Rows with their classes:
[-0.73  0.97  1.29  0.94  0.40 -2.60  2.26 -0.50  0.85  1.80 -2.81 -0.06
 -0.25 -1.23  0.39  1.27 -0.86  2.37] => q766
[-0.80  0.05  3.10 -0.48  1.82 -0.44  0.87  0.43  0.73  2.15 -4.41 -2.52
  0.53 -1.61  2.06 -0.03 -2.59 -3.64] => q999
[-0.37  1.78 -0.31  1.46 -0.79  0.07  0.88 -0.09  4.21  0.89 -4.89 -0.11
 -0.53 -2.25  0.30 -0.37 -0.84 -2.03] => q766
[-0.24 -4.54 -0.45  0.27 -1.72 -0.20  0.11 -2.14  0.00  1.07 -3.54 -1.38
  0.95 -1.72  0.65 -0.19 -1.51 -3.24] => q766
[-0.63 -0.79 -0.47  0.32 -0.55  0.32 -0.96 -1.18  3.88  1.02 -2.75 -0.50
 -0.57 -2.13  0.06  0.84 -0.15 -2.73] => Q288
[-0.40 -1.23  0.01  0.31 -1.34 -0.56  0.16 -1.49  2.46  0.24 -2.27 -0.96
  0.02 -3.21 -0.36  0.46 -1.93  3.16] => Q288
[ 0.28 -0.01  1.93  0.09  1.08 -0.44 -0.08 -0.89 -6.81 -0.45 -0.39  2.36
  2.96  0.63 -0.03  1.00 -1.25 -3.06] => q766
[-0.20 -1.13  2.88  0.22  0.55  1.38 -0.26 -0.62  0.45 -0.52 -3.04  0.53
 -0.98 -2.56 -0.46  0.10 -1.36 -2.35] => Q288
[-2.30  0.10 -1.68  1.00  0.71 -2.64  2.13  0.33  4.67  2.57 -1.89 -1.00
 -2.01 -0.12  0.39  3.27 -0.77  5.05] => Q452
[-0.80 -1.42  0.99  4.01 -1.05  1.63 -0.16 -1.78  2.96  1.87 -3.71 -1.04
  0.29 -1.60  0.56  0.41 -1.39 -3.06] => Q288
[-0.49 -0.39  2.89 -0.02 -0.29 -0.79  1.12 -0.55 -0.87  0.44 -1.96  0.33
  0.23 -1.41  0.45 -0.64 -1.21 -1.52] => q766
[-0.36  0.11  2.45  0.99 -0.22  0.77  0.51 -0.02 -1.23 -0.39 -0.81  0.45
 -0.80 -1.21 -0.13 -0.79  0.02  0.01] => q766
[ 0.08 -0.84  2.53  1.01 -1.51  1.79  2.02  0.25  0.31  0.84 -8.79 -1.27
 -0.17 -1.77  1.64 -2.24 -0.09 -5.13] => q373
[-1.14 -0.95 -0.02  1.39 -0.35  0.16 -1.72 -0.63  2.18  2.12 -3.41 -0.82
 -0.83 -1.70 -0.72  0.59 -1.14 -1.77] => Q288
[-7.20 -1.05  1.62  0.30 -0.66  1.69  1.36 -1.01  3.65 -0.29 -6.40 -1.37
 -1.11 -3.09 -0.19 -0.85 -2.98 -4.89] => Q288
[-0.56 -1.70  0.59  0.56 -0.71 -1.87  2.05  0.46 -4.69  1.13 -5.06 -0.37
 -0.15 -4.45  1.71  1.87 -3.11 -2.20] => Q288
[-0.85 -1.54 -0.41  0.77 -0.31  0.33 -0.29 -0.67  1.75  1.42 -3.98 -0.60
 -0.59 -3.62  0.87  0.93 -1.70 -1.94] => Q288
[-0.42 -2.53 -1.53 -0.22 -1.34  0.64 -0.44 -0.72 -0.51  1.05 -3.12  1.33
 -0.20 -3.14  0.11  0.25 -0.92 -2.80] => Q288
[-0.93 -0.58  2.54  1.60 -0.48 -0.36  1.53  0.27  0.44 -0.54 -4.66  0.64
 -0.56 -3.27  0.65 -0.21 -0.77 -0.93] => q766
[-0.21 -1.41 -0.41 -0.01 -0.64  0.61 -0.18 -0.70 -0.09  0.75 -2.10 -1.37
 -1.63 -1.28  0.88 -0.34 -1.53 -3.33] => Q288
[-0.71 -1.05  0.34 -0.75 -1.50 -3.04 -0.49 -1.31 -2.69  0.62 -0.38 -1.79
 -0.16 -0.74  0.10  0.45  0.71 -3.43] => q373
[ 0.52 -1.23 -1.34 -0.64  0.11  0.46 -0.03 -0.70  1.82  1.93 -3.47 -2.69
 -0.35 -1.32  1.34  2.27 -2.57 -2.23] => Q288
[ 0.14 -1.14  1.89  2.71 -0.60  0.15 -1.63 -1.21  0.52  1.66 -3.19 -0.77
  1.57 -3.79  1.09  0.70 -1.20 -4.07] => q373
[-1.25 -0.70 -0.26  1.60  0.21 -1.09  2.32  0.59  1.52  1.50 -3.75 -0.08
  0.28 -1.28 -0.73  1.53 -1.98 -1.91] => q815
[-1.29 -0.34  0.89 -0.18  1.55  0.44  1.14 -0.25  3.57  1.26 -5.08 -0.89
 -1.34 -2.81 -0.45 -0.35 -1.02 -2.67] => q766
[-1.25 -0.13 -1.31  1.00 -2.39 -0.89  0.78 -1.17  4.12  1.51 -3.49 -1.13
 -0.31 -1.44  1.48  0.50 -0.49  2.12] => Q288
[-0.20 -1.80  0.04  1.60 -0.52  1.00 -0.01 -0.49  2.26  3.81 -4.70 -1.48
 -0.08 -3.82  0.58 -1.59 -1.67 -4.08] => q766
[-0.96 -3.14  0.57  0.77 -2.39  1.51 -0.51 -1.50  1.44  0.46 -4.63 -1.36
  0.96 -3.75  2.37 -2.31 -1.77 -7.20] => q766
[ 0.34 -1.82  3.20  1.37 -0.61 -0.58  0.10 -1.18 -4.90  0.90 -2.52  1.50
  1.16 -1.84  0.06 -0.68 -0.37 -2.01] => Q288
[ 0.18 -0.69  2.46  1.02  0.37  1.00  0.77 -0.42  0.95 -0.25 -4.32  0.91
  2.09 -2.44 -0.08 -1.17 -0.96 -2.59] => q766
[-1.69 -2.17  1.57  1.85  0.31  0.69  1.05 -0.09 -1.29 -1.04 -2.41  0.13
 -1.23 -2.64  0.48 -0.68 -2.08 -5.64] => Q288

Rows, each with its class:
[-0.45  0.59 -0.33 -0.61  0.91 -0.11 -3.22 -1.59  0.58  0.22  0.78 -0.89
 -1.48 -1.69 -0.50 -0.13  1.13 -2.11] => T
[ 0.01 -0.27 -0.14  0.75  0.04  0.29 -1.73 -0.07  0.06 -1.20  0.80  0.14
 -1.10 -1.05  0.08  0.12  0.10 -0.37] => S
[-0.44 -0.14 -0.64 -0.93 -0.57  0.55 -3.25  0.28  0.34  0.40  1.24 -0.72
 -0.76 -1.83  0.26 -0.05  0.82 -2.70] => S
[-0.21  1.05 -0.75 -3.11  1.04  0.17 -2.70 -0.42  0.83 -1.05  0.41 -0.26
 -1.85 -2.15  0.31  0.23 -0.14 -1.10] => S
[-0.22 -0.66  0.01  0.60  0.34 -0.50 -2.28 -0.28 -0.11 -0.59  0.58 -0.29
 -1.84 -0.36 -0.25  0.21  0.21 -0.82] => S
[-0.59 -0.61  0.21  0.39 -0.30  0.52 -2.85 -1.59  0.38 -0.36  1.54 -0.37
 -0.97 -1.35  0.33  0.09  0.75 -1.67] => S
[-0.23 -1.64  0.46  0.82 -0.77 -0.75 -1.35 -0.72 -0.66  0.91  0.28 -0.88
 -0.54  1.09 -0.11  0.05  0.45 -1.04] => U
[-0.25 -1.00 -0.76  0.46 -0.68  0.60 -2.22 -0.65 -0.51 -0.49  1.00 -0.09
 -1.34 -0.83  0.16  0.21  0.32 -0.96] => S
[-0.04  0.59 -0.38 -1.25  1.20 -1.02 -4.48 -1.03  0.68  0.83  0.06 -1.62
 -2.07 -1.24  0.10 -0.18  0.14 -2.99] => N
[-0.18 -0.44 -0.65 -0.28  0.59 -0.25 -4.42 -0.98  0.29  0.20  1.03 -0.77
 -2.42 -1.78 -0.41 -0.38  0.83 -2.21] => T
[-0.12 -0.43  0.27  0.26  0.68 -0.54 -2.07  0.25 -0.30 -0.24  0.68 -0.62
 -1.98  0.04  0.09 -0.02 -0.02 -0.84] => S
[-0.49 -1.23 -0.35 -1.09 -1.17  0.08 -3.01  0.02 -0.59  0.60  1.61 -0.68
 -0.49 -0.73 -0.41  0.22  0.40 -1.58] => S
[-0.22 -2.35  0.06  0.61 -0.68 -1.28 -1.40  0.63 -1.24  0.56  0.96 -0.51
 -1.41  1.54 -0.42  0.14 -0.46 -0.12] => B
[ 0.00 -1.24 -0.36 -0.02 -0.73 -0.43 -2.21  0.38 -0.58  0.28  1.37 -0.45
 -1.52 -0.14  0.02  0.53 -0.07 -0.68] => S
[-0.06 -0.06 -0.43  0.12  1.27 -0.66 -3.73 -0.89  0.57 -0.10  0.33 -0.86
 -2.31 -0.75 -0.20  0.06  0.28 -2.03] => N
[ 0.44  0.09 -0.11 -0.84  1.24 -1.27 -3.18 -1.05  0.19  0.56  0.04 -1.11
 -1.80 -0.30 -0.04 -0.29 -0.12 -1.65] => N
[ 0.00 -0.90 -0.21 -0.61 -0.54  0.05 -2.09  0.54 -1.15  0.22  0.91 -0.69
 -0.90 -0.42  0.26  0.17  0.05 -1.51] => S
[-0.24 -2.25  0.03  0.42 -0.29 -0.40 -2.95 -1.10  0.23  0.48  0.51 -0.48
 -1.41 -0.44 -0.28  0.00  0.12 -1.21] => S
[-0.47 -0.30 -0.56 -0.33 -0.43  0.50 -2.07 -0.59  0.35  0.02  0.83 -0.11
 -0.72 -0.98 -0.52  0.13  0.49 -1.97] => S
[ 0.00 -2.37  0.50  0.94 -1.61 -0.48  0.07  0.24 -1.98  0.03  0.67 -0.12
 -0.51  1.84  0.38  0.33 -0.16  0.28] => L
[ 0.02 -0.63 -0.34  0.03 -0.59 -0.41 -1.71  0.42 -0.29 -0.54  0.86 -0.39
 -1.21  0.12  0.12  0.30  0.00 -0.66] => S
[-0.58 -0.26 -0.06 -0.96 -0.17  0.57 -3.18 -1.41  0.46  0.70  0.65 -0.55
 -0.62 -2.00  0.56 -0.10  0.88 -2.33] => N
[-0.13 -0.52 -0.08  0.06  0.03  0.18 -2.52 -0.66  0.15 -0.41  0.69 -0.47
 -1.32 -0.80 -0.19  0.19  0.16 -1.24] => S
[-0.08 -0.57 -0.21 -0.05 -1.09  0.21 -0.92  0.74 -1.02 -0.29  0.81  0.32
 -0.47 -0.02  0.55 -0.04  0.15 -0.29] => S
[ 0.75 -1.71  0.08 -0.61 -0.64 -1.86 -1.12  2.13 -0.89  0.49  1.39 -0.73
 -1.35  2.13  0.06  0.61 -0.94 -0.53] => Z
[-0.78 -0.52 -0.54 -0.90 -0.90  0.64 -4.23 -1.50  0.22  0.56  0.98 -0.49
 -0.72 -2.26  0.34  0.17  0.89 -2.60] => S
[-0.02 -0.78 -0.15  0.48 -0.02 -0.46 -1.96 -0.30  0.02 -0.23  0.31 -0.28
 -1.74  0.01 -0.26 -0.08  0.11 -0.49] => T
[ 0.07 -0.73  0.45  0.49  0.92 -1.39 -1.22 -0.98 -0.19  0.32 -0.41 -1.03
 -1.45  0.50 -0.19  0.11 -0.11 -0.89] => U
[-0.12 -0.37 -0.12 -0.33 -0.04 -0.62 -2.47 -0.31 -0.08  0.51  0.58 -1.02
 -1.08 -0.32 -0.10  0.33  0.34 -1.84] => N
[-0.65 -1.96 -0.58  0.95 -1.62  1.43 -2.09 -0.21 -1.11  0.03  1.40  0.40
 -0.97 -0.87 -0.35  0.12  1.02 -0.33] => T
[ 0.09 -1.67 -0.21 -0.25 -0.75 -0.08 -1.40  1.34 -0.61 -0.11  1.23 -0.26
 -0.29  0.22 -0.09  0.68 -0.01 -0.03] => R
[-0.36 -1.07 -0.42  0.15 -0.93  0.55 -2.82 -1.94  0.01  0.28  0.80 -0.37
  1.00 -1.94  0.32  0.12  0.93 -1.93] => S
[-0.91 -2.12 -0.25  1.70 -1.36  1.11 -2.50 -0.90 -0.91 -0.69  1.28  0.51
 -2.61  0.92 -0.74  0.66  0.42 -0.27] => B
[-0.40 -0.59 -0.40 -0.21 -0.58  0.10 -2.29 -0.82  0.11  0.54  0.58 -0.62
 -0.69 -0.86 -0.12  0.04  0.75 -2.08] => S
[-0.33 -0.76 -0.53 -0.21 -1.27  0.34 -2.29  0.49 -0.30 -0.51  1.69 -0.08
 -0.41 -0.51  0.61  0.59 -0.20 -1.29] => B
[-0.11 -0.73 -0.23  0.40 -0.52  0.46 -2.33  0.30 -0.20  0.59  1.32  0.01
 -0.90 -1.20  0.36  0.69  0.18 -1.12] => S
[-0.03 -0.94  0.83  0.85  1.12 -1.47 -1.54 -1.32  0.04  0.64 -0.70 -1.11
 -1.85  1.43 -0.87 -0.21  0.44 -0.45] => L
[-0.06 -1.77 -0.02  0.92 -1.42  0.64 -0.49 -0.40 -0.81  0.14  1.08  0.08
 -0.24  0.44  0.20  0.29  0.47 -0.10] => B
[-0.58 -0.92 -0.65  0.20 -0.54  0.79 -3.51 -1.39  0.10 -0.42  0.99 -0.12
 -1.01 -1.65 -0.18  0.24  0.79 -1.71] => T
[ 0.10 -0.24 -0.17 -0.03 -0.55 -0.19 -0.64  0.85 -0.15 -0.04  0.83 -0.10
 -0.14  0.10  0.32  0.23 -0.37 -0.52] => S
[-0.14 -0.29 -0.40 -0.01 -0.31  0.17 -2.65 -0.54 -0.25  0.31  0.74 -0.56
 -1.31 -0.87 -0.38  0.12  0.41 -1.31] => S
[-0.24 -1.40  0.01 -0.37 -0.23 -0.05 -2.57  0.26 -0.27 -0.39  1.46 -0.38
 -1.32 -0.29  0.06  0.25 -1.48 -1.02] => S
[-0.11 -1.22  0.47 -0.39  0.92 -1.25 -4.32 -1.27 -0.25  1.94 -0.27 -1.94
 -2.64  0.78 -1.33 -0.61  0.57 -2.32] => U
[-0.40 -1.15 -0.94  0.01 -1.08  1.31 -3.87 -1.65  0.10  0.33  0.57 -0.17
 -1.31 -2.03 -0.41 -0.12  1.23 -1.44] => T
[ 0.37 -2.52  0.49  1.79 -1.17 -0.27 -0.80  0.32 -1.14 -0.49  1.21  0.01
 -1.81  2.03 -0.57 -0.05  0.01  0.81] => R
[-0.11 -1.97  0.86  0.92 -0.55 -1.32 -0.74 -0.54 -1.16  1.31 -0.48 -0.99
 -0.95  2.27 -0.83  0.19  0.32 -0.39] => U
[ 0.57 -0.55  0.59  0.84  1.73 -2.65 -0.17 -0.41 -0.07  0.76 -1.74 -1.15
 -1.71  2.50 -0.32 -0.13 -0.63 -0.48] => U
[-0.48 -0.65 -0.29  0.40 -1.12  0.87 -2.33 -1.09  0.01  0.09  0.44 -0.15
 -0.31 -1.61  0.39  0.35  0.69 -1.26] => S
[-0.24 -1.71  0.01  0.73  0.33 -0.78 -4.29 -0.91 -0.35 -0.02  0.55 -1.04
 -2.94 -0.15 -0.22  0.08  0.11 -1.97] => T

Rows with their classes:
[ 0.84 -0.99  1.15 -0.14  2.02  0.50  1.36  1.37 -0.26  0.05  0.25  0.08
 -1.70 -0.01 -0.86 -0.11 -0.44 -0.58] => <52>
[ 0.13 -2.81 -1.13  0.19  1.47 -0.24  0.57  1.19  0.53 -0.53  2.89  0.03
  0.58 -0.55 -0.46 -0.99  1.32 -0.56] => <50>
[-1.10 -1.75 -0.09 -0.05  2.59 -0.45  1.04  0.76  0.64  0.70  3.35  0.11
  0.14  0.12 -0.19 -2.49 -1.50 -2.39] => <50>
[ 0.23 -3.49 -1.73 -0.28  0.46  1.21  0.52  2.21 -1.40  2.14  7.59 -0.17
  0.16  0.31  0.77 -2.65 -1.52 -5.14] => <56>
[ 0.04 -2.76  0.06 -0.19  2.41  0.68 -0.66  5.63 -0.51  2.96  4.60  0.46
 -4.30 -0.07  2.46 -1.40 -0.63 -3.60] => <58>
[ 1.23 -1.39 -1.25  0.33  1.34  0.88  0.40  4.33 -0.33  0.80  2.70  0.27
 -0.13 -0.46  0.36  0.04  0.02 -0.70] => <50>
[-1.37 -0.06  0.81 -0.42  2.00  0.47 -0.17  2.70 -0.37  2.13  2.64  0.30
 -0.09  0.82  0.48 -2.99  0.57 -2.25] => <54>
[-0.41 -4.93 -0.21  0.01  4.36 -0.07  2.27  4.39  1.39  0.14  3.89  2.17
  0.32 -1.14  1.13 -0.55 -1.70 -2.14] => <50>
[ 1.04 -3.53 -0.04 -0.79  1.56  1.49  1.09  0.89  1.31 -0.04  4.87 -0.38
 -1.35 -0.42 -0.59 -2.03 -1.29 -2.69] => <50>
[-0.77  0.67  0.70 -0.43  1.71  1.54 -1.09  4.37  0.45  0.98 -0.09 -0.08
 -0.93  0.35 -0.71  0.15  1.88  0.48] => <54>
[-1.43 -0.82  1.93 -0.53  0.50  1.15 -0.77  1.98 -1.23  1.41  2.31  0.46
 -0.28  0.07  0.22 -1.42 -0.15 -2.80] => <58>
[-0.60 -2.55  0.32 -0.04  1.92  0.13  0.66  1.56  0.25 -1.47  4.72 -0.17
  0.15  1.28  0.09 -1.61 -1.54 -4.15] => <50>
[ 1.58 -1.57 -0.69 -0.41  3.45  0.00  1.73  2.02  1.29 -0.24  3.96  0.02
 -0.71 -1.35 -0.37 -1.02 -2.58 -1.40] => <51>
[ 2.89 -3.01  1.16  0.61  1.67  0.47  0.13  0.60  0.87 -1.65  0.62  0.17
  0.25  1.06  1.82  0.45  0.43 -2.08] => <52>
[ 0.69 -2.30 -1.17  0.88  1.17 -0.22 -0.29  1.95  0.67 -0.04  4.16  0.10
  0.91 -0.06  1.07 -0.71 -0.80  0.31] => <50>
[ 0.02 -4.07 -1.00 -0.94  2.76 -1.19  1.08  6.19  0.19  2.41  5.16  0.17
 -2.45 -0.98  0.88 -1.26 -0.02 -3.09] => <54>
[-0.76 -0.16  0.05  1.38 -0.92  1.00 -1.05 -0.29 -1.85  1.42  2.80 -0.47
 -0.46  2.07 -0.42 -0.82 -0.39 -3.07] => <47>
[-0.08 -1.78 -1.67  0.37 -1.69  0.90 -0.39  1.93 -0.40  1.36  3.02 -0.21
 -0.57  0.45  0.16 -0.94  1.21 -3.20] => <56>
[ 0.95 -1.94  0.41  1.03  1.48  1.41  0.90  0.47  0.28 -0.12  2.03 -0.28
 -0.05 -0.07  0.42 -3.33  0.32 -1.10] => <50>
[-0.51 -1.21  0.06 -1.13  2.39  1.45 -0.26  5.41 -0.01  2.53  3.52  0.23
 -0.50  0.37 -0.51 -1.35  1.08 -3.00] => <54>
[-0.43 -1.57  1.49 -0.63  1.84  0.05 -0.53  5.18 -0.68  1.89  1.99 -0.17
 -0.96  1.23  0.12  0.01 -1.23 -1.72] => <54>
[-2.27 -0.36 -0.27 -0.31  2.97  1.21  1.07 -0.93 -0.54  2.39  3.35 -0.19
 -0.54  0.36 -0.26 -2.14 -2.67 -2.50] => <50>
[ 0.42 -1.35 -0.17 -0.05  1.69  0.78 -0.03  4.47 -0.86  1.30  2.07  0.02
  0.35  0.13 -0.78  0.02 -0.07 -2.49] => <54>
[ 1.32 -1.66 -1.31 -0.60  0.99 -0.05  0.37  1.79 -0.30 -0.14  4.50 -0.20
  0.74  1.44 -0.91 -1.33 -0.63 -1.69] => <50>
[-0.24  1.69  0.71 -1.93  2.23  0.25 -0.19  2.55 -0.05  0.43  2.43 -0.06
 -0.43  0.23 -0.84  0.58  0.82  2.43] => <54>
[-1.85 -1.55 -1.03 -0.18 -0.80  0.11  0.81  3.20  0.38  3.87  3.32  0.82
 -0.19 -0.42  0.89 -4.43 -0.37 -1.98] => <58>
[ 3.18 -6.91 -1.22  1.18  3.04  1.29  0.76  7.58  0.56  0.11  5.72  0.59
  0.86 -0.18  1.17  1.26  1.35 -3.62] => <58>
[-0.09 -1.34  0.46 -0.14  0.90  1.18 -0.30  2.18 -1.77  1.60  3.47  0.74
  0.46  1.19  0.06 -2.03 -0.96 -3.94] => <58>
[-0.66 -0.35 -0.17  0.06 -0.51  0.33 -0.36  0.76 -0.78  1.56  3.03 -0.41
 -0.14  1.26  0.50 -0.40 -0.01 -2.85] => <47>
[ 0.29 -1.35  0.71  0.36  0.52  0.10 -0.95  2.39 -0.82 -0.17  1.15  0.57
 -0.18  0.78  0.03  0.73  0.68 -0.95] => <58>
[-0.37 -4.00  0.34  0.32  3.25  1.07  0.78  4.77  0.28  1.53  3.65  0.26
  0.73 -0.27  0.53 -1.09 -0.64 -3.86] => <52>
